Here is a tiny trained network, its code and every weight. The questions are about switching its units off for an input and a class, where a switched-off unit gives its printed mean instead of its output.

import numpy as np


def w(rows, s, z=0):
    codes = np.array(rows[::2]) - 128.0
    scale = np.full(codes.shape[1], s)
    scale[-1] = z or s
    return codes * scale


def f(y):
    return np.maximum(y, 0)


def log_softmax(a):
    a = a - a.max(-1, keepdims=True)
    return a - np.log(np.exp(a).sum(-1, keepdims=True))


def net(x, mask):
    res = np.array(x, float).reshape(1, 6) / 4 @ E
    y = f(res @ A[0][:, :-1].T + A[0][:, -1])
    res = res + np.where(mask, y, B[0][:, -1]) @ B[0][:, :-1]
    return log_softmax(res[-1] @ U[:, :-1].T + U[:, -1])


A, B = {}, {}
E = w([
[174,120,122,53,243,204],'x0',
[119,201,3,112,203,38],'x1',
[71,60,30,32,42,166],'x2',
[14,217,128,190,146,234],'x3',
[58,31,147,164,223,83],'x4',
[172,80,44,200,127,174],'x5',
],0.0061)
A[0] = w([
[99,157,134,163,141,139,91],'n0',
[34,184,124,161,139,193,32],'n1',
[207,66,140,90,145,70,77],'n2',
[151,157,154,164,155,99,4],'n3',
[68,71,156,107,174,81,63],'n4',
[184,97,65,205,107,154,214],'n5',
[56,87,93,56,99,146,64],'n6',
[53,174,213,59,89,54,156],'n7',
[88,159,189,46,154,95,133],'n8',
[61,17,137,170,189,103,70],'n9',
[129,141,106,114,152,90,107],'n10',
[150,66,173,128,95,140,71],'n11',
[148,95,103,188,141,137,183],'n12',
[126,78,179,129,86,145,105],'n13',
[85,76,72,60,74,131,91],'n14',
[206,204,127,91,60,150,204],'n15',
[156,142,172,157,149,94,51],'n16',
[99,93,80,248,37,73,183],'n17',
[175,158,173,152,172,135,81],'n18',
[183,164,172,193,144,96,61],'n19',
[141,111,164,134,97,146,60],'n20',
[206,91,136,106,85,43,50],'n21',
[154,92,104,71,204,204,213],'n22',
[135,69,214,140,117,203,100],'n23',
[114,171,39,121,168,50,87],'n24',
],0.011,0.0033)
B[0] = w([
[101,99,121,133,115,139,158],'n0',
[27,159,101,166,93,150,193],'n1',
[36,132,106,162,137,178,206],'n2',
[134,116,171,163,100,101,153],'n3',
[118,192,165,66,99,132,180],'n4',
[185,136,79,98,115,218,214],'n5',
[165,110,185,200,85,114,192],'n6',
[175,119,109,119,200,200,217],'n7',
[191,123,72,141,119,198,185],'n8',
[136,208,167,37,78,137,207],'n9',
[129,152,97,136,133,104,158],'n10',
[140,144,83,140,128,94,183],'n11',
[172,90,105,124,100,182,179],'n12',
[143,129,65,126,123,84,188],'n13',
[173,101,197,193,77,120,210],'n14',
[108,178,175,28,114,111,218],'n15',
[154,114,166,167,101,122,162],'n16',
[124,147,187,130,254,119,255],'n17',
[152,114,182,169,115,119,171],'n18',
[159,84,179,156,78,116,183],'n19',
[124,151,116,124,120,79,159],'n20',
[27,129,114,161,114,160,208],'n21',
[117,136,188,144,235,110,207],'n22',
[144,166,46,150,137,65,215],'n23',
[168,168,51,142,109,53,212],'n24',
],0.022,0.0096)
U = w([
[2,135,127,195,91,173,106],'0',
[184,85,220,202,58,103,92],'1',
[163,152,60,149,121,32,73],'2',
[126,165,196,20,77,135,144],'3',
[184,107,123,132,163,211,254],'4',
[121,108,195,143,252,111,135],'5',
[136,73,147,107,155,132,148],'6',
[104,49,148,93,132,94,85],'7',
],0.0082,0.0059)

Each question gives the input, the list of numbers given to net, and the class t.
The units are the neurons (one row each of A and B). Each row of codes is followed by its name. A weight is (code - 128) times the scale printed after its matrix; where a second scale follows, it is the last column's (A, B and U).
mask holds one flag per neuron, in row order. A switched-off neuron (its flag False) gives its mean, the last column of its row in B, instead of its output. The means were averaged over made-up inputs and are rounded, as every weight is.
A unit's drop is (log p(t) with every unit on - log p(t) with that unit switched off) / (log p(t) with every unit on - log p(t) with every unit switched off).
The circuit of an input: a set's keep is (log p(t) with only the set's units on - log p(t) with every unit switched off) / (log p(t) with every unit on - log p(t) with every unit switched off). Starting from the 12 units with the biggest drops (on a tie, the unit counted first), units are removed one at a time, each time the one whose removal leaves the highest keep (on an exact tie, the one counted first), for as long as the keep stays at least 0.8.
units of the circuit, in order: the units of the circuit, biggest drop first
unit that matters most: the unit with the biggest drop
k most important neurons: the k neurons with the biggest drops, biggest first
drop of u: that unit's drop, to one decimal
input [1,-8,1,4,-6,-2], class 2: most important neuron : n23
input [5,-7,2,-1,1,0], class 2: 2 most important neurons : n23; n17
input [-4,-5,8,-5,-8,8], class 1: 3 most important neurons : n14; n6; n9
input [-2,5,-1,-5,6,-5], class 3: 4 most important neurons : n4; n9; n23; n1
input [1,-4,2,-5,6,-1], class 3: 3 most important neurons : n9; n4; n1
input [-8,-7,1,1,0,5], class 5: 3 most important neurons : n17; n24; n8
input [8,-1,5,2,-3,-7], class 5: 2 most important neurons : n22; n5
input [7,-3,-3,0,-1,-2], class 5: 2 most important neurons : n22; n5
input [7,1,-3,7,7,-1], class 0: 3 most important neurons : n1; n17; n15
input [-5,-1,-3,-3,-5,2], class 3: 2 most important neurons : n15; n22
input [3,1,1,-4,-6,-8], class 4: 2 most important neurons : n7; n8
input [1,1,-1,-5,-3,4], class 0: units of the circuit, in order : n21; n2
input [-8,3,2,-5,-7,-1], class 5: drop of n7 : 0.2
input [7,-5,3,3,-2,3], class 5: unit that matters most : n22
input [8,5,7,-1,8,3], class 3: drop of n4 : 0.9
input [3,-7,-8,8,-5,-6], class 0: drop of n1 : 4.9
